Here is a tiny trained network, its code and every weight. The questions are about switching its units off for an input and a target symbol, where a switched-off unit gives its printed mean instead of its output.

import numpy as np


def w(rows, s, z=0):
    codes = np.array(rows[::2]) - 128.0
    scale = np.full(codes.shape[1], s)
    scale[-1] = z or s
    return codes * scale


def f(y):
    return np.maximum(y, 0)


def softmax(a):
    e = np.exp(a - a.max(-1, keepdims=True))
    return e / e.sum(-1, keepdims=True)


def log_softmax(a):
    a = a - a.max(-1, keepdims=True)
    return a - np.log(np.exp(a).sum(-1, keepdims=True))


def net(x, mask):
    ids = ['ΓΔΩβεζηλμσψ'.index(c) for c in x.split()]
    T = len(ids)
    res = E[ids] + P[:T]
    r = res
    for j in range(2):
        rows = slice(4 * j, 4 * j + 4)
        q, k, v = (r @ M[0][rows].T for M in (Q, K, V))
        z = softmax(np.where(np.tri(T) > 0, q @ k.T / 4**0.5, -1e9)) @ v
        o = O[0][rows]
        res = res + np.where(mask[j], z, o[:, -1]) @ o[:, :-1]
    y = f(res @ A[0][:, :-1].T + A[0][:, -1])
    res = res + np.where(mask[2:10], y, B[0][:, -1]) @ B[0][:, :-1]
    return log_softmax(res[-1] @ U[:, :-1].T + U[:, -1])


Q, K, V, O, A, B = {}, {}, {}, {}, {}, {}
E = w([
[24,49,31,181,168,107,119,128,147],'Γ',
[38,13,90,233,204,81,195,151,122],'Δ',
[72,28,86,200,97,35,129,174,187],'Ω',
[119,74,22,32,47,29,13,100,71],'β',
[57,22,135,178,149,124,26,206,98],'ε',
[18,165,196,26,249,118,35,201,238],'ζ',
[244,13,117,53,26,63,195,49,165],'η',
[76,202,101,101,166,25,193,19,111],'λ',
[100,189,161,201,14,42,165,3,228],'μ',
[218,195,199,50,33,221,60,221,132],'σ',
[160,226,13,16,202,103,132,65,153],'ψ',
],0.0051)
P = w([
[234,60,237,209,240,94,36,66,29],'0',
[57,25,18,184,36,23,31,245,39],'1',
[131,143,189,111,170,119,163,98,75],'2',
[78,131,99,229,134,178,73,83,218],'3',
[43,24,16,41,20,19,32,236,124],'4',
[164,166,185,57,145,155,236,79,119],'5',
[41,161,45,201,94,235,127,55,242],'6',
[66,34,24,34,16,24,109,229,81],'7',
[205,206,155,41,123,210,244,41,115],'8',
[35,234,25,130,52,230,236,31,255],'9',
[73,39,42,29,31,15,156,228,39],'10',
],0.0043)
Q[0] = w([
[39,12,29,189,39,29,136,116,242],'head 0',
[237,234,253,239,220,245,218,47,69],'head 0',
[10,18,26,127,185,35,44,241,56],'head 0',
[222,239,255,249,228,244,208,101,16],'head 0',
[47,221,230,238,244,235,226,45,219],'head 1',
[42,10,13,23,22,18,18,95,221],'head 1',
[7,54,18,159,14,29,15,216,237],'head 1',
[34,10,23,9,11,20,30,227,60],'head 1',
],0.004)
K[0] = w([
[212,191,200,113,44,214,242,30,223],'head 0',
[108,8,208,239,214,27,38,234,20],'head 0',
[22,228,148,84,194,254,232,51,218],'head 0',
[59,19,225,239,243,30,17,230,19],'head 0',
[17,30,240,229,235,34,32,86,227],'head 1',
[180,229,82,29,53,235,239,14,231],'head 1',
[91,245,171,11,170,233,227,146,239],'head 1',
[227,247,64,32,23,235,238,91,158],'head 1',
],0.0042)
V[0] = w([
[12,62,15,218,202,75,237,151,166],'head 0',
[246,152,50,140,4,38,245,3,193],'head 0',
[220,5,248,247,15,235,227,240,211],'head 0',
[246,14,3,24,75,239,15,224,19],'head 0',
[13,21,248,234,244,187,149,238,167],'head 1',
[164,6,150,255,15,35,157,179,10],'head 1',
[124,22,46,240,86,7,216,24,14],'head 1',
[85,51,239,244,243,16,202,10,34],'head 1',
],0.0039)
O[0] = w([
[10,25,18,213,198,79,220,66,14,184],'head 0',
[234,102,5,168,8,88,245,23,235,79],'head 0',
[163,14,234,245,14,134,212,247,233,1],'head 0',
[151,141,52,47,37,253,9,232,74,125],'head 0',
[24,36,246,247,253,205,217,161,113,155],'head 1',
[217,18,200,176,13,212,244,198,26,154],'head 1',
[244,31,53,102,47,215,249,56,43,178],'head 1',
[233,124,156,184,235,238,249,16,114,186],'head 1',
],0.004,0.0022)
A[0] = w([
[19,235,158,219,241,247,230,15,243,180],'neuron 0',
[133,235,244,145,237,241,57,107,228,195],'neuron 1',
[197,119,28,21,223,104,46,121,19,209],'neuron 2',
[24,204,30,229,22,217,153,134,224,253],'neuron 3',
[195,40,9,188,6,132,18,139,229,249],'neuron 4',
[24,14,136,50,12,66,107,254,26,19],'neuron 5',
[243,167,25,29,8,46,19,239,87,66],'neuron 6',
[209,248,242,44,27,83,239,15,21,178],'neuron 7',
],0.004,0.0036)
B[0] = w([
[20,241,239,250,158,110,197,189,239,237],'neuron 0',
[205,182,229,38,4,191,144,254,240,199],'neuron 1',
[30,90,25,6,232,179,57,93,26,255],'neuron 2',
[212,225,157,235,85,225,63,57,243,222],'neuron 3',
[181,233,44,33,13,217,229,69,243,236],'neuron 4',
[15,33,240,250,155,9,224,247,28,183],'neuron 5',
[24,249,194,214,10,150,29,198,217,211],'neuron 6',
[242,228,244,202,176,15,23,129,49,190],'neuron 7',
],0.0041,0.0051)
U = w([
[87,87,10,7,229,39,221,19,16,218],'Γ',
[23,76,92,249,229,246,249,24,231,1],'Δ',
[15,15,89,207,45,23,242,242,19,205],'Ω',
[27,239,7,20,37,168,15,19,125,24],'β',
[244,23,244,145,94,241,18,237,20,77],'ε',
[28,252,244,243,54,18,28,237,253,39],'ζ',
[232,51,70,109,16,43,248,12,244,246],'η',
[240,101,185,56,106,33,137,28,41,98],'λ',
[156,200,229,150,135,21,216,102,10,3],'μ',
[193,154,174,24,12,248,213,241,245,232],'σ',
[24,17,171,33,245,22,20,207,21,242],'ψ',
],0.004,0.0032)

Each question gives the input, a string of symbols that net reads in full, and the target symbol t.
The units are the heads (4 rows each of Q, K, V and O) and the neurons (one row each of A and B). Each row of codes is followed by its name. A weight is (code - 128) times the scale printed after its matrix; where a second scale follows, it is the last column's (O, A, B and U).
mask holds one flag per unit, heads first, then neurons. A switched-off unit (its flag False) gives its mean, the last column of its rows in O or B, instead of its output. The means were averaged over made-up inputs and are rounded, as every weight is.
A unit's drop is (log p(t) with every unit on - log p(t) with that unit switched off) / (log p(t) with every unit on - log p(t) with every unit switched off).
The circuit of an input: a set's keep is (log p(t) with only the set's units on - log p(t) with every unit switched off) / (log p(t) with every unit on - log p(t) with every unit switched off). Starting from all 10 units, units are removed one at a time, each time the one whose removal leaves the highest keep (on an exact tie, the one counted first), for as long as the keep stays at least 0.8.
circuit, biggest first: the units of the circuit, biggest drop first
top k neurons: the k neurons with the biggest drops, biggest first
heads that matter: for each layer, one digit per head in row order, 1 if its drop is at least 0.15 and else 0, layers parted by /
input η ε μ Ω ζ, target η: heads that matter -> 10
input ζ σ Δ Γ ε ζ η Γ λ λ Γ, target Γ: circuit, biggest first -> head 0; neuron 2; head 1
input ψ ε ζ β Δ ε ε ε η ε ε, target σ: circuit, biggest first -> head 0; neuron 4
input ε σ σ Δ Γ, target ζ: circuit, biggest first -> head 1; head 0
input η μ ζ ζ ε η ε Γ, target σ: circuit, biggest first -> head 0; neuron 4
input Δ μ ε ψ Ω, target β: circuit, biggest first -> head 1; head 0; neuron 4
input β β ψ ζ λ ε, target ψ: circuit, biggest first -> neuron 4; head 0; neuron 3
input ζ ζ ζ λ β ζ Γ β, target ψ: top 2 neurons -> neuron 5; neuron 2
input Ω σ Δ λ σ, target ζ: circuit, biggest first -> head 1; neuron 6
input ψ ε λ Γ ε ε ψ σ, target β: circuit, biggest first -> head 1; head 0; neuron 2
input σ ψ ζ σ ζ ε λ, target ζ: circuit, biggest first -> head 1; neuron 0
input ζ ψ ψ λ σ, target β: circuit, biggest first -> head 0; head 1; neuron 2
input η ε Γ η λ ζ ε ψ ζ λ, target ζ: heads that matter -> 00
input Γ μ ζ Γ ζ Δ μ η, target η: heads that matter -> 10
input ζ σ η Δ ε μ ζ ε Γ λ Γ, target Γ: heads that matter -> 11
input ζ μ Δ σ Ω ψ ε Γ σ ζ ε, target ζ: heads that matter -> 11
input ε β ψ ζ ε Ω Δ ε ψ Γ ζ, target β: top 2 neurons -> neuron 6; neuron 2
input Δ Δ ζ Δ λ β λ ε Δ λ, target Δ: heads that matter -> 11
input ζ μ σ ε, target σ: heads that matter -> 10
input ε Δ ζ Ω ε, target ψ: heads that matter -> 11
